In the rows, 128 means zero.
Each row is followed by its group and then its class within the group.
[114 122 155 140 135 135 149 126 138 146 108 139 127 153 120 147 136 153
 107 136 123 160  94 109 140 129 114 109 124 134 152 130 149 129 154 101
 146 144 104 148  69 137 133 140 114 107 131 146 143 152 112 107 134 131
 139 121 126 137 126 128 142 141  99 133]
tt/L
[106 138 178 199 133 127 130 125 136 154 110 139 127 184 132 169 156 182
 131 152 118 155 100  95 150 154 109  97 114 130 145 129 189 126 171 102
 129 142  94 120  63 139 131 142 135  87 114 144 143 148 124  97 141 126
 165 127 132 133 129 123 163 146 122 152]
tt/E
[125 164 166 196 130 132 112 126 125 134 133 106 139 157 149 162 121 160
 146 150 111 144 138  93 138 148 123 129 112 102 144 124 170 117 164 136
 117 101 121 122 113 104 121 121 122 109 111 137 140 148 131 143 129  95
 178 144 139 131 132 122 152 128 130 146]
pg/R
[117 141 151 201 134 126 120 124 129 147 140 125 133 131 155 162 128 155
 135 151 128 130 118 109 132 135 109 105 117 121  84 130 164 123 118 122
 117 133 108  94 103 138 121 122 134 116 110 115 137 125 144 126 122 141
 159 142 131 121 128 130 167 134 144 148]
qt/J
[110 140 158 195 129 124 109 122 128 140 133 126 135 152 147 171 131 164
 136 150 107 156 105  87 131 150 118 121 117 118 119 133 165 124 141 125
 111 120 106  96  97 122 123 128 153 113  87 121 161 153 133 133 125 108
 165 131 135 124 126 134 163 142 148 149]
qt/S
[129 139 149 138 124 134 151 129 140 130 122 145 122 169 122 147 129 151
 120 130 145 119 135 117 123 143 138 106 135 134 162 131 129 119 154 128
 126 104 117 125 124 118 123 142 111 109 119 131 110 117 111 111 132  77
 141 118 139 132 127 132 125 141 110 147]
dg/Q
[120 135 135 158 120 128 123 126 134 133 143 130 130 119 142 156 129 129
 144 135 126 160  77 116 124 127 110 122 132 131  90 125 141 128 122 127
 123 137 119 117 111 138 124 128 157 122 120 126 157 156 136 124 113 134
 147 134 134 121 132 137 163 127 146 135]
qt/J
[116 156 169 187 128 127 125 132 130 139 118 119 139 155 148 162 128 155
 138 149 111 161 104  96 134 148 116 115 128 103 126 125 160 114 162 130
 123 101 116 110 111 116 141 131 128 105 110 136 141 146 137 137 127  88
 168 132 139 127 136 120 146 129 139 144]
pg/Z
[131 124 152 156 134 126 145 122 140 138 129 165 122 181 117 141 129 163
 120 138 136 111 153 122 127 132 133 101 122 143 146 130 136 124 134 130
 109 151  99 111 116 127 113 145 126 110 122 109 111 104 118 113 130 106
 143 126 133 125 117 134 122 144  93 143]
dg/U
[116 138 183 194 133 120 143 133 143 148 124 153 126 186 125 147 133 170
 120 139 131 121 138 118 130 164 129  97 134 133 125 129 154 121 139 130
 115 143 108 104 105 141 126 153 127 117 137 115 101  96 125 104 140 135
 143 132 126 120 125 130 130 146 128 146]
dg/U
[123 125 149 156 131 129 137 128 133 138 121 141 128 166 111 149 141 171
 128 143 127 125 142 102 135 132 135 113 103 135 177 133 138 123 155 114
 132 117 114 127  96 121 130 135 119 101 120 137 137 140 112 122 140 118
 146 133 127 137 119 132 138 144 101 149]
tt/W
[125 137 161 156 127 129 147 130 140 123 116 160 130 192 118 139 131 162
 114 138 125 122 140 118 132 155 130 107 133 134 163 129 129 118 154 134
 108 133 101 116 110 123 119 160 122 116 119 122 109 108  97 127 133  92
 150 123 132 124 122 123 118 140 115 144]
dg/U
[113 160 179 198 129 133 128 130 129 138 128 142 130 161 143 163 130 155
 142 145 109 159 139  96 136 156 125 113 123 105 138 121 162 110 169 134
 116 106 110 109 122 111 129 142 125  99 106 139 124 138 123 122 126  89
 181 136 140 137 129 121 153 133 133 152]
pg/R
[121 131 140 175 130 120 144 121 142 139 123 153 125 186 121 143 134 167
 118 135 123 123 146 121 132 163 137 105 132 124 145 129 138 116 139 142
 114 137 105  99 115 125 122 157 127 112 128 106 108 100 103 108 135 111
 141 128 131 128 121 132 121 147 123 142]
dg/U
[134 125 156 201 137 131 133 131 149 146 144 158 123 189 103 137 132 167
 148 140 178  56 252 155 130 144 138  98  94 156 174 132 164 117 126 119
 103 144 103  86 139 108 111 132 125 101 129 125  47  67 112 112 132 162
 158 145 129 145 101 132 142 149 114 174]
dg/Q
[131 134 139 176 133 134 125 121 134 137 139 156 134 196 117 144 138 158
 134 139 137  96 184 139 130 151 129 111 121 139 156 127 151 121 127 133
 101 136 105 100 129 119 112 128 137 123 119 104  97 106 120 131 121 120
 148 124 132 118 118 139 132 141 126 152]
dg/V
[126 136 154 177 132 132 140 129 144 141 128 148 126 188 129 154 131 161
 128 135 131 134 143 116 131 134 134 107 136 140 151 129 141 115 140 135
 114 122 104 112 115 124 118 151 111 113 112 114 117 114 116 117 127 102
 161 129 137 130 120 129 129 142 131 153]
dg/Q
[116 143 165 169 125 136 132 131 128 134 126 121 134 139 151 149 124 153
 125 148  93 178  87  81 137 145 119 124 128 102 122 123 152 121 154 132
 133 110 113 120  97 120 145 138 123 112 114 136 167 160 136 136 129  94
 156 131 145 131 136 124 147 130 135 135]
pg/Z
[132 139 160 188 122 120 125 116 134 143 132 150 132 187 114 129 126 157
 139 137 142  94 185 149 130 157 126 103 121 143 140 125 158 113 131 124
  99 155 112 100 110 129 112 143 128 120 143 112  74  82 119 110 122 141
 144 132 124 124 120 130 131 143 120 150]
dg/V
[111 149 165 190 128 118 122 128 131 143 128 123 131 153 145 160 134 165
 140 152 114 145 126  98 136 150 117 116 113 111 128 126 169 115 154 122
 120 115 110 106 103 121 130 130 124 110 108 135 130 142 133 133 118 131
 165 137 136 135 132 121 147 131 136 139]
pg/C
[117 138 138 184 125 126 106 135 130 136 129 132 147 127 143 162 124 158
 142 144 134 143 103 122 129 119 109 115 123 134  98 126 150 120 116 124
 103 138 108 109 119 134 117 124 157 120 114 109 149 145 135 128 114 138
 151 137 133 122 126 137 168 125 153 147]
qt/J
[130 131 142 143 124 127 136 130 137 129 120 149 134 174 122 143 126 163
 113 134 112 131 131 107 134 158 136 121 137 138 162 130 125 120 149 137
 112 109 118 118 122 120 120 157 131 115 109 108 147 128 119 132 113  73
 137 125 135 124 126 135 117 141 130 145]
dg/U
[123 150 155 193 122 136  96 131 124 141 135 118 138 169 155 168 123 180
 159 153 114 113 155  86 133 152 120 126  80 105 163 124 178 123 165 120
 108  88 116 101 133  86 122 127 136 102  96 130 134 146 128 157 137  83
 173 134 140 134 128 127 160 146 132 158]
pg/R
[120 138 169 225 142 128 109 112 131 141 158 120 129 149 125 147 134 162
 169 160 156  83 208 141 134 139 107 104  87 120 122 132 204 120 132 112
 104 155 110 102 106 120 119 106 109 116 134 143  76 102 133 125 131 192
 175 157 125 136 113 124 201 140 130 168]
pg/C
